Small tables with named rows and columns. After each table, cells are looked up by row and column.

Table vite
,pivora,vivaruf,bedibi,kisele,kar,feb,dul,sova
kig,-6.60,11.42,42.51,46.89,-14.58,33.32,-40.92,-41.26
zirib,46.47,34.47,20.51,-28.30,-36.42,-68.29,-31.59,54.07
gite,36.22,-46.44,28.67,42.38,33.06,10.69,-25.78,-35.96
kobineb,-70.74,7.84,48.33,-34.40,-40.02,37.35,35.60,-22.26
ruva,34.73,11.49,-42.51,-20.89,40.68,51.27,59.19,-12.46
komas,54.47,10.92,45.17,-49.63,32.86,-16.45,26.78,5.41
tor,-46.75,-45.73,-54.85,7.54,42.72,-34.67,-5.80,19.15
dano,-31.72,67.22,-40.30,3.19,6.94,-43.27,-21.14,-60.79

What is the vivaruf of kobineb in vite?
7.84
What is the bedibi of kig in vite?
42.51
What is the dul of komas in vite?
26.78
What is the bedibi of komas in vite?
45.17
What is the sova of komas in vite?
5.41
What is the kar of komas in vite?
32.86
What is the sova of zirib in vite?
54.07
What is the dul of gite in vite?
-25.78

lim =
        lafimi  bavebuv  tumina  fisut  tupo  midod
gav         66      182      43    104   173    107
nirik       43      171      47    105   160    101
zikob      152      210      44    105   216    132
fekupu     170      184      66    106   190    133
pur         42      137     126    145   171    105
ligobo     204       92     196    150   143    142
tak        184      109     192    159   170    142
kobup       88      190     113    157   255    124

bavebuv of fekupu = 184
tumina of pur = 126
midod of kobup = 124
fisut of kobup = 157
tumina of nirik = 47
midod of fekupu = 133
fisut of ligobo = 150
tupo of fekupu = 190
lafimi of nirik = 43
midod of nirik = 101
tumina of kobup = 113
fisut of zikob = 105
bavebuv of ligobo = 92
tupo of gav = 173
lafimi of kobup = 88
lafimi of fekupu = 170

leg:
,mog,nebifi,tof,kizemed,visov,gezit
ralir,0.178,0.530,-0.072,-0.059,-0.096,-0.075
finuma,-0.246,-0.029,-0.070,-0.294,-0.016,-0.191
vagegug,0.204,-0.314,0.507,-0.375,-0.039,-0.154
zit,-0.145,-0.142,-0.446,-0.109,0.017,0.049
ses,-0.484,0.156,0.388,-0.064,0.119,-0.214
sas,-0.051,-0.398,-0.052,-0.321,-0.601,-0.447
rezif,-0.458,-0.308,0.139,-0.201,0.314,0.514
detese,-0.305,-0.059,-0.486,-0.157,-0.444,0.160

What is the tof of sas in leg? -0.052
What is the gezit of ses in leg? -0.214
What is the kizemed of ses in leg? -0.064
What is the mog of zit in leg? -0.145
What is the nebifi of vagegug in leg? -0.314
What is the gezit of vagegug in leg? -0.154
What is the tof of ralir in leg? -0.072
What is the mog of ralir in leg? 0.178
What is the kizemed of sas in leg? -0.321
What is the mog of sas in leg? -0.051
What is the visov of finuma in leg? -0.016
What is the kizemed of rezif in leg? -0.201
What is the gezit of finuma in leg? -0.191
What is the gezit of ralir in leg? -0.075
What is the visov of ralir in leg? -0.096
What is the mog of finuma in leg? -0.246
What is the tof of ses in leg? 0.388
What is the visov of rezif in leg? 0.314
Row with the largest gezit: rezif

